Here is a tiny trained network, its code and every weight. The questions are about switching its units off for an input and a target symbol, where a switched-off unit gives its printed mean instead of its output.

import numpy as np


def w(rows, s, z=0):
    codes = np.array(rows[::2]) - 128.0
    scale = np.full(codes.shape[1], s)
    scale[-1] = z or s
    return codes * scale


def f(y):
    return y / 2 * (1 + np.tanh(0.7978845608 * (y + 0.044715 * y**3)))


def softmax(a):
    e = np.exp(a - a.max(-1, keepdims=True))
    return e / e.sum(-1, keepdims=True)


def log_softmax(a):
    a = a - a.max(-1, keepdims=True)
    return a - np.log(np.exp(a).sum(-1, keepdims=True))


def net(x, mask):
    ids = ['ΔΩαγθξ'.index(c) for c in x.split()]
    T = len(ids)
    res = E[ids] + P[:T]
    u = 0
    for l in range(2):
        r = res
        for j in range(2):
            rows = slice(2 * j, 2 * j + 2)
            q, k, v = (r @ M[l][rows].T for M in (Q, K, V))
            z = softmax(np.where(np.tri(T) > 0, q @ k.T / 2**0.5, -1e9)) @ v
            o = O[l][rows]
            res = res + np.where(mask[u + j], z, o[:, -1]) @ o[:, :-1]
        u += 2
        y = f(res @ A[l][:, :-1].T + A[l][:, -1])
        res = res + np.where(mask[u : u + 8], y, B[l][:, -1]) @ B[l][:, :-1]
        u += 8
    return log_softmax(res[-1] @ U[:, :-1].T + U[:, -1])


Q, K, V, O, A, B = {}, {}, {}, {}, {}, {}
E = w([
[157,253,65,171,157,195,201,81],'Δ',
[153,21,22,148,120,226,100,240],'Ω',
[132,224,144,228,100,78,4,183],'α',
[161,72,216,254,234,98,122,25],'γ',
[159,18,22,144,76,33,36,80],'θ',
[227,88,93,86,222,61,125,195],'ξ',
],0.0052)
P = w([
[4,93,137,178,193,94,225,177],'0',
[155,119,157,172,135,125,162,137],'1',
[177,125,137,149,126,141,128,135],'2',
[177,139,117,122,131,159,91,128],'3',
[183,144,102,99,130,175,66,119],'4',
[189,143,90,71,139,176,43,102],'5',
[200,141,105,42,142,194,16,94],'6',
],0.0037)
Q[0] = w([
[185,84,97,156,168,139,107,114],'L0H0',
[186,132,113,187,159,107,55,144],'L0H0',
[3,54,163,48,42,64,159,102],'L0H1',
[104,171,202,127,147,150,137,127],'L0H1',
],0.034)
K[0] = w([
[116,228,77,152,80,160,131,110],'L0H0',
[170,186,75,89,142,193,142,32],'L0H0',
[51,216,177,231,95,108,218,104],'L0H1',
[84,6,143,130,147,49,130,160],'L0H1',
],0.023)
V[0] = w([
[141,25,162,140,197,153,166,159],'L0H0',
[80,231,167,86,174,125,249,122],'L0H0',
[189,139,69,63,142,43,166,124],'L0H1',
[188,88,191,73,173,172,128,202],'L0H1',
],0.012)
O[0] = w([
[137,116,102,254,171,133,107,172,65],'L0H0',
[180,129,222,101,148,193,78,149,226],'L0H0',
[194,148,100,136,112,66,139,113,210],'L0H1',
[157,162,91,128,214,145,99,151,252],'L0H1',
],0.0081,0.0014)
A[0] = w([
[63,84,98,136,113,83,82,145,103],'L0N0',
[159,146,164,66,133,109,125,154,3],'L0N1',
[68,173,136,107,136,189,255,140,106],'L0N2',
[159,175,168,102,32,170,141,115,97],'L0N3',
[88,203,122,127,95,93,142,155,82],'L0N4',
[102,117,172,136,84,191,86,144,85],'L0N5',
[74,168,80,108,128,143,97,110,121],'L0N6',
[173,108,189,136,117,131,145,153,89],'L0N7',
],0.011,0.0029)
B[0] = w([
[254,123,131,191,30,129,165,102,235],'L0N0',
[161,167,49,175,100,137,140,58,169],'L0N1',
[51,183,170,103,163,254,187,176,122],'L0N2',
[161,127,212,121,18,62,197,204,249],'L0N3',
[130,153,98,172,145,79,83,154,130],'L0N4',
[113,118,141,53,171,53,151,199,238],'L0N5',
[132,158,161,113,112,157,98,148,169],'L0N6',
[144,121,171,123,168,179,37,112,215],'L0N7',
],0.008,0.0018)
Q[1] = w([
[92,54,8,105,191,89,187,88],'L1H0',
[235,162,86,181,144,87,131,148],'L1H0',
[137,86,205,154,199,64,175,24],'L1H1',
[97,234,166,131,117,81,61,124],'L1H1',
],0.017)
K[1] = w([
[95,225,200,204,219,12,134,135],'L1H0',
[171,182,126,53,148,128,67,12],'L1H0',
[129,113,227,173,191,83,156,5],'L1H1',
[115,108,158,28,100,108,27,81],'L1H1',
],0.016)
V[1] = w([
[123,202,193,137,159,202,230,6],'L1H0',
[161,182,231,191,70,126,3,101],'L1H0',
[148,96,145,29,136,225,163,113],'L1H1',
[109,93,39,55,133,78,93,87],'L1H1',
],0.011)
O[1] = w([
[251,55,178,154,99,254,106,138,17],'L1H0',
[58,174,133,201,52,150,107,50,253],'L1H0',
[140,69,43,171,151,77,208,176,43],'L1H1',
[89,138,199,224,166,159,116,106,5],'L1H1',
],0.0051,0.005)
A[1] = w([
[74,99,163,89,139,84,194,151,184],'L1N0',
[78,72,186,129,185,216,164,128,46],'L1N1',
[44,129,123,153,133,176,90,114,74],'L1N2',
[55,71,210,194,203,118,172,92,171],'L1N3',
[85,151,181,86,223,154,83,183,46],'L1N4',
[83,133,211,84,166,80,82,100,146],'L1N5',
[86,134,78,235,153,128,168,132,98],'L1N6',
[146,11,160,122,121,94,101,104,3],'L1N7',
],0.012,0.0021)
B[1] = w([
[121,140,143,140,139,174,69,96,177],'L1N0',
[51,66,28,189,112,131,112,91,161],'L1N1',
[140,142,156,58,131,120,146,151,166],'L1N2',
[236,176,156,169,130,161,54,115,151],'L1N3',
[217,95,112,144,173,21,176,125,195],'L1N4',
[62,152,120,101,144,168,145,160,255],'L1N5',
[140,1,127,134,94,213,184,140,178],'L1N6',
[88,221,171,112,25,92,165,98,155],'L1N7',
],0.011,0.0055)
U = w([
[201,117,231,47,81,125,182,173,1],'Δ',
[93,30,72,123,127,205,196,188,140],'Ω',
[20,186,176,39,102,154,122,154,191],'α',
[202,162,172,193,170,216,4,77,184],'γ',
[101,77,111,166,41,26,191,14,69],'θ',
[161,121,77,116,200,60,161,139,129],'ξ',
],0.0036,0.0033)

Each question gives the input, a string of symbols that net reads in full, and the target symbol t.
The units are the heads (2 rows each of Q, K, V and O) and the neurons (one row each of A and B). Each row of codes is followed by its name. A weight is (code - 128) times the scale printed after its matrix; where a second scale follows, it is the last column's (O, A, B and U).
mask holds one flag per unit, layer by layer, with each layer's heads first. A switched-off unit (its flag False) gives its mean, the last column of its rows in O or B, instead of its output. The means were averaged over made-up inputs and are rounded, as every weight is.
A unit's drop is (log p(t) with every unit on - log p(t) with that unit switched off) / (log p(t) with every unit on - log p(t) with every unit switched off).
The circuit of an input: a set's keep is (log p(t) with only the set's units on - log p(t) with every unit switched off) / (log p(t) with every unit on - log p(t) with every unit switched off). Starting from the 12 units with the biggest drops (on a tie, the unit counted first), units are removed one at a time, each time the one whose removal leaves the highest keep (on an exact tie, the one counted first), for as long as the keep stays at least 0.8.
circuit, biggest first: the units of the circuit, biggest drop first
k most important neurons: the k neurons with the biggest drops, biggest first
k most important neurons of layer l: the k neurons of layer l with the biggest drops, biggest first
which heads matter: for each layer, one digit per head in row order, 1 if its drop is at least 0.15 and else 0, layers parted by /
input α θ α, target θ: circuit, biggest first : L0H0; L0H1; L1N5
input α γ θ, target θ: 2 most important neurons : L0N0; L1N7
input α Ω Δ, target ξ: which heads matter : 11 / 10
input γ γ Ω γ γ ξ, target ξ: circuit, biggest first : L0H1; L1H0; L0H0
input Δ α α, target Δ: 2 most important neurons : L0N3; L0N5
input α Ω γ, target γ: circuit, biggest first : L1N3; L1H1; L0N3; L0H0
input Ω θ Ω θ θ, target θ: which heads matter : 10 / 00
input γ γ Δ α θ γ, target α: circuit, biggest first : L0H0; L1N5; L1H0
input α α Δ γ, target θ: 3 most important neurons of layer 1 : L1N7; L1N1; L1N5
input θ γ γ Δ θ γ ξ, target γ: 3 most important neurons of layer 0 : L0N1; L0N5; L0N3
input Δ γ α γ ξ θ Δ, target θ: most important neuron : L0N3
input γ α α α Δ, target Ω: 2 most important neurons : L0N2; L1N1
input γ α α Δ Δ, target Δ: circuit, biggest first : L0N3; L0H0; L1H0
input ξ Δ α, target γ: 2 most important neurons of layer 0 : L0N5; L0N3
input ξ ξ ξ Δ α Ω, target ξ: 2 most important neurons : L1N4; L0N0
input α ξ γ Δ γ α, target γ: which heads matter : 11 / 10
input α Ω α, target Ω: most important neuron of layer 0 : L0N3
input α Δ Ω, target ξ: 2 most important neurons : L1N4; L0N5
input Ω Ω Δ Ω γ, target ξ: which heads matter : 11 / 10
input α α α Δ α, target Δ: 2 most important neurons : L0N3; L0N2
input γ α Δ, target Ω: which heads matter : 01 / 10
input θ θ ξ α, target α: 3 most important neurons : L1N5; L0N4; L1N2
